Below are the code and all the weights of a small trained network. Each question names an input and a target symbol and asks about switching units off, where a switched-off unit gives its printed mean instead of its output.

import numpy as np


def w(rows, s, z=0):
    codes = np.array(rows[::2]) - 128.0
    scale = np.full(codes.shape[1], s)
    scale[-1] = z or s
    return codes * scale


def norm(h):
    return h / np.sqrt((h * h).mean(-1, keepdims=True) + 1e-5)


def softmax(a):
    e = np.exp(a - a.max(-1, keepdims=True))
    return e / e.sum(-1, keepdims=True)


def log_softmax(a):
    a = a - a.max(-1, keepdims=True)
    return a - np.log(np.exp(a).sum(-1, keepdims=True))


def net(x, mask):
    ids = ['αβδεθπτφψ'.index(c) for c in x.split()]
    T = len(ids)
    res = E[ids] + P[:T]
    u = 0
    for l in range(3):
        r = norm(res)
        for j in range(2):
            rows = slice(2 * j, 2 * j + 2)
            q, k, v = (r @ M[l][rows].T for M in (Q, K, V))
            z = softmax(np.where(np.tri(T) > 0, q @ k.T / 2**0.5, -1e9)) @ v
            o = O[l][rows]
            res = res + np.where(mask[u + j], z, o[:, -1]) @ o[:, :-1]
        u += 2
    return log_softmax(norm(res)[-1] @ U[:, :-1].T + U[:, -1])


Q, K, V, O = {}, {}, {}, {}
E = w([
[85,54,155],'α',
[105,178,91],'β',
[136,86,215],'δ',
[180,177,180],'ε',
[109,65,252],'θ',
[188,189,187],'π',
[170,21,145],'τ',
[104,198,45],'φ',
[120,130,76],'ψ',
],0.019)
P = w([
[170,54,253],'0',
[126,180,61],'1',
[124,164,134],'2',
[100,203,112],'3',
[130,156,104],'4',
[198,100,137],'5',
[128,182,153],'6',
[152,178,122],'7',
[140,180,119],'8',
[222,152,107],'9',
],0.0061)
Q[0] = w([
[136,101,255],'L0H0',
[100,177,33],'L0H0',
[102,88,169],'L0H1',
[70,23,183],'L0H1',
],0.053)
K[0] = w([
[96,150,1],'L0H0',
[164,97,201],'L0H0',
[85,126,66],'L0H1',
[38,185,27],'L0H1',
],0.037)
V[0] = w([
[89,180,110],'L0H0',
[90,147,16],'L0H0',
[254,86,241],'L0H1',
[133,139,60],'L0H1',
],0.031)
O[0] = w([
[98,164,62,139],'L0H0',
[28,202,120,110],'L0H0',
[5,179,80,247],'L0H1',
[154,86,177,69],'L0H1',
],0.024,0.015)
Q[1] = w([
[139,134,145],'L1H0',
[125,108,137],'L1H0',
[178,254,136],'L1H1',
[127,156,166],'L1H1',
],0.049)
K[1] = w([
[100,86,130],'L1H0',
[120,98,130],'L1H0',
[189,255,111],'L1H1',
[202,155,118],'L1H1',
],0.037)
V[1] = w([
[203,163,73],'L1H0',
[114,147,207],'L1H0',
[123,99,182],'L1H1',
[63,4,134],'L1H1',
],0.03)
O[1] = w([
[111,160,237,119],'L1H0',
[83,201,58,84],'L1H0',
[175,135,62,108],'L1H1',
[252,97,166,254],'L1H1',
],0.025,0.0033)
Q[2] = w([
[194,100,140],'L2H0',
[134,74,93],'L2H0',
[7,135,196],'L2H1',
[50,4,206],'L2H1',
],0.028)
K[2] = w([
[110,34,124],'L2H0',
[110,112,87],'L2H0',
[101,228,128],'L2H1',
[184,254,214],'L2H1',
],0.028)
V[2] = w([
[255,239,139],'L2H0',
[112,60,40],'L2H0',
[177,234,38],'L2H1',
[177,95,78],'L2H1',
],0.045)
O[2] = w([
[200,2,184,2],'L2H0',
[26,173,147,204],'L2H0',
[120,233,237,158],'L2H1',
[124,103,194,134],'L2H1',
],0.037,0.0095)
U = w([
[177,114,149,186],'α',
[190,151,6,174],'β',
[28,81,72,1],'δ',
[91,207,80,117],'ε',
[123,70,122,135],'θ',
[96,207,79,129],'π',
[74,111,179,88],'τ',
[245,226,135,168],'φ',
[130,206,232,123],'ψ',
],0.014,0.0041)

Each question gives the input, a string of symbols that net reads in full, and the target symbol t.
The units are the heads (2 rows each of Q, K, V and O). Each row of codes is followed by its name. A weight is (code - 128) times the scale printed after its matrix; where a second scale follows, it is the last column's (O and U).
mask holds one flag per head, layer by layer. A switched-off head (its flag False) gives its mean, the last column of its rows in O, instead of its output. The means were averaged over made-up inputs and are rounded, as every weight is.
A unit's drop is (log p(t) with every unit on - log p(t) with that unit switched off) / (log p(t) with every unit on - log p(t) with every unit switched off).
The circuit of an input: a set's keep is (log p(t) with only the set's units on - log p(t) with every unit switched off) / (log p(t) with every unit on - log p(t) with every unit switched off). Starting from all 6 units, units are removed one at a time, each time the one whose removal leaves the highest keep (on an exact tie, the one counted first), for as long as the keep stays at least 0.8.
units of the circuit, in order: the units of the circuit, biggest drop first
most important unit: the unit with the biggest drop
which heads matter: for each layer, one digit per head in row order, 1 if its drop is at least 0.15 and else 0, layers parted by /
input α δ ψ δ β ψ α β φ, target α: which heads matter => 10 / 01 / 10
input θ φ β, target θ: units of the circuit, in order => [L0H0, L2H1]
input α θ θ ψ δ δ δ, target α: units of the circuit, in order => [L0H1]
input τ ε ψ τ ε α, target τ: which heads matter => 11 / 11 / 11
input ψ δ τ θ φ β β δ, target ψ: which heads matter => 11 / 11 / 01
input ψ β α ε τ, target ψ: which heads matter => 11 / 10 / 01
input θ τ ψ ε ψ θ α ψ, target θ: units of the circuit, in order => [L0H0, L1H1, L2H0, L0H1]
input ψ φ θ φ β, target ψ: units of the circuit, in order => [L2H1, L0H1, L0H0]
input θ ψ β θ, target θ: units of the circuit, in order => [L0H1, L2H1]
input β α α β δ, target β: units of the circuit, in order => [L2H1, L0H1, L0H0, L1H1]
input α β θ τ β, target α: units of the circuit, in order => [L0H0, L2H0]
input ψ β β ψ δ θ β τ φ β, target ψ: units of the circuit, in order => [L2H1, L0H1, L0H0, L1H1]
input δ α ψ δ β ψ α, target δ: which heads matter => 11 / 11 / 11
input α φ θ ψ β θ, target α: which heads matter => 01 / 01 / 00
input ψ φ π α β φ, target ψ: units of the circuit, in order => [L2H1, L0H0]
input β ψ ψ ε φ δ θ α, target β: units of the circuit, in order => [L0H1, L0H0, L2H1, L1H1]
input ψ τ δ α β φ, target ψ: units of the circuit, in order => [L2H1, L0H0, L0H1, L1H1]
input τ δ ψ φ ψ β β, target τ: which heads matter => 11 / 11 / 10
input α β ε π β ε β, target α: which heads matter => 10 / 01 / 00
input ψ α δ β τ ε θ, target ψ: which heads matter => 11 / 10 / 01
input δ ψ θ τ ψ ψ ψ ψ ψ ψ, target δ: most important unit => L0H1
input α β τ, target α: which heads matter => 01 / 01 / 00
input ψ ε φ π τ α, target ψ: which heads matter => 11 / 10 / 01
input θ ψ θ ε φ, target θ: which heads matter => 10 / 01 / 10
input α δ ψ ψ ψ β ψ τ τ α, target θ: which heads matter => 01 / 11 / 00
input φ δ δ θ β β β β ψ, target φ: most important unit => L0H0
input φ δ δ ψ δ, target φ: most important unit => L0H1
input δ ε β ψ θ β β, target δ: which heads matter => 11 / 01 / 01
input ψ τ β ψ, target ψ: which heads matter => 10 / 11 / 01
